Below are the code and all the weights of a small trained network. Each question names an input and a class and asks about switching units off, where a switched-off unit gives its printed mean instead of its output.

import numpy as np


def w(rows, s, z=0):
    codes = np.array(rows[::2]) - 128.0
    scale = np.full(codes.shape[1], s)
    scale[-1] = z or s
    return codes * scale


def norm(h):
    return h / np.sqrt((h * h).mean(-1, keepdims=True) + 1e-5)


def f(y):
    return y / 2 * (1 + np.tanh(0.7978845608 * (y + 0.044715 * y**3)))


def log_softmax(a):
    a = a - a.max(-1, keepdims=True)
    return a - np.log(np.exp(a).sum(-1, keepdims=True))


def net(x, mask):
    res = np.array(x, float).reshape(1, 3) / 4 @ E
    u = 0
    for l in range(4):
        y = f(norm(res) @ A[l][:, :-1].T + A[l][:, -1])
        res = res + np.where(mask[u : u + 8], y, B[l][:, -1]) @ B[l][:, :-1]
        u += 8
    return log_softmax(norm(res)[-1] @ U[:, :-1].T + U[:, -1])


A, B = {}, {}
E = w([
[86,3,155,85],'x0',
[183,127,178,137],'x1',
[143,85,123,246],'x2',
],0.0046)
A[0] = w([
[192,216,141,112,249],'L0N0',
[31,205,62,145,57],'L0N1',
[192,243,104,77,52],'L0N2',
[92,159,17,88,78],'L0N3',
[76,83,150,59,75],'L0N4',
[147,89,156,47,35],'L0N5',
[80,178,78,176,60],'L0N6',
[147,164,1,218,28],'L0N7',
],0.0067,0.002)
B[0] = w([
[153,156,158,19,253],'L0N0',
[119,84,114,115,185],'L0N1',
[160,224,191,55,231],'L0N2',
[21,97,133,88,180],'L0N3',
[125,181,116,249,207],'L0N4',
[149,117,111,201,167],'L0N5',
[254,76,106,130,157],'L0N6',
[159,136,79,136,222],'L0N7',
],0.0055,0.0028)
A[1] = w([
[143,111,182,179,246],'L1N0',
[154,76,1,85,173],'L1N1',
[111,65,212,193,176],'L1N2',
[173,63,215,151,160],'L1N3',
[164,109,49,107,39],'L1N4',
[181,152,136,129,5],'L1N5',
[222,139,190,113,197],'L1N6',
[102,132,146,100,106],'L1N7',
],0.0074,0.002)
B[1] = w([
[116,84,165,48,209],'L1N0',
[115,186,157,229,180],'L1N1',
[121,102,117,55,252],'L1N2',
[80,42,127,121,207],'L1N3',
[131,98,123,254,123],'L1N4',
[140,128,115,132,126],'L1N5',
[72,108,58,56,224],'L1N6',
[165,132,136,160,132],'L1N7',
],0.0064,0.0035)
A[2] = w([
[126,148,126,32,172],'L2N0',
[129,86,143,130,185],'L2N1',
[99,131,129,108,24],'L2N2',
[254,150,104,104,48],'L2N3',
[137,65,142,89,183],'L2N4',
[191,133,65,170,255],'L2N5',
[191,160,118,94,196],'L2N6',
[106,190,174,64,176],'L2N7',
],0.0099,0.0009)
B[2] = w([
[125,80,171,190,254],'L2N0',
[209,61,127,41,161],'L2N1',
[141,156,137,129,145],'L2N2',
[103,155,2,142,186],'L2N3',
[143,60,79,117,211],'L2N4',
[126,107,160,174,159],'L2N5',
[50,120,110,74,180],'L2N6',
[123,85,176,185,224],'L2N7',
],0.0068,0.005)
A[3] = w([
[52,119,70,109,143],'L3N0',
[120,186,156,54,6],'L3N1',
[180,20,53,254,139],'L3N2',
[155,128,157,125,46],'L3N3',
[195,112,108,248,133],'L3N4',
[135,98,215,160,120],'L3N5',
[81,133,101,184,146],'L3N6',
[66,98,134,190,87],'L3N7',
],0.0075,0.0026)
B[3] = w([
[203,134,14,112,198],'L3N0',
[54,182,180,113,134],'L3N1',
[63,125,238,139,254],'L3N2',
[140,222,106,177,105],'L3N3',
[52,115,254,201,159],'L3N4',
[107,26,76,253,154],'L3N5',
[199,163,62,224,162],'L3N6',
[217,183,97,189,163],'L3N7',
],0.0045,0.0044)
U = w([
[126,154,160,253,161],'0',
[119,61,126,104,213],'1',
[197,172,141,155,3],'2',
[90,207,165,63,125],'3',
[144,186,5,174,128],'4',
],0.014,0.0052)

Each question gives the input, the list of numbers given to net, and the class t.
The units are the neurons (one row each of A and B). Each row of codes is followed by its name. A weight is (code - 128) times the scale printed after its matrix; where a second scale follows, it is the last column's (A, B and U).
mask holds one flag per neuron, layer by layer. A switched-off neuron (its flag False) gives its mean, the last column of its row in B, instead of its output. The means were averaged over made-up inputs and are rounded, as every weight is.
A unit's drop is (log p(t) with every unit on - log p(t) with that unit switched off) / (log p(t) with every unit on - log p(t) with every unit switched off).
unit that matters most: the unit with the biggest drop
top k neurons: the k neurons with the biggest drops, biggest first
k most important neurons of layer l: the k neurons of layer l with the biggest drops, biggest first
drop when u is switched off: that unit's drop, to one decimal
input [0,0,-4], class 0: unit that matters most	L2N7
input [-2,-8,-2], class 4: top 3 neurons	L0N3, L2N0, L0N1
input [-8,2,-1], class 3: 2 most important neurons of layer 0	L0N2, L0N0
input [-2,0,2], class 4: top 2 neurons	L2N3, L0N0
input [-8,7,0], class 3: top 2 neurons	L0N2, L0N0
input [5,-6,-8], class 4: top 3 neurons	L0N2, L0N0, L0N4
input [0,-4,0], class 0: 2 most important neurons of layer 1	L1N1, L1N6
input [-2,-5,-6], class 0: top 2 neurons	L2N7, L2N0
input [1,2,-6], class 0: top 3 neurons	L2N7, L2N0, L1N2
input [4,-4,-4], class 4: top 2 neurons	L0N2, L2N0
input [5,-4,-4], class 4: 2 most important neurons of layer 0	L0N2, L0N4
input [-4,6,1], class 3: drop when L0N6 is switched off	0.1
input [1,-2,-8], class 0: drop when L2N7 is switched off	0.2
input [-7,0,3], class 4: unit that matters most	L2N3
input [-8,-2,-3], class 3: drop when L0N2 is switched off	1.5
input [-7,1,-2], class 3: drop when L0N2 is switched off	1.1
input [2,3,-6], class 0: 2 most important neurons of layer 0	L0N6, L0N4
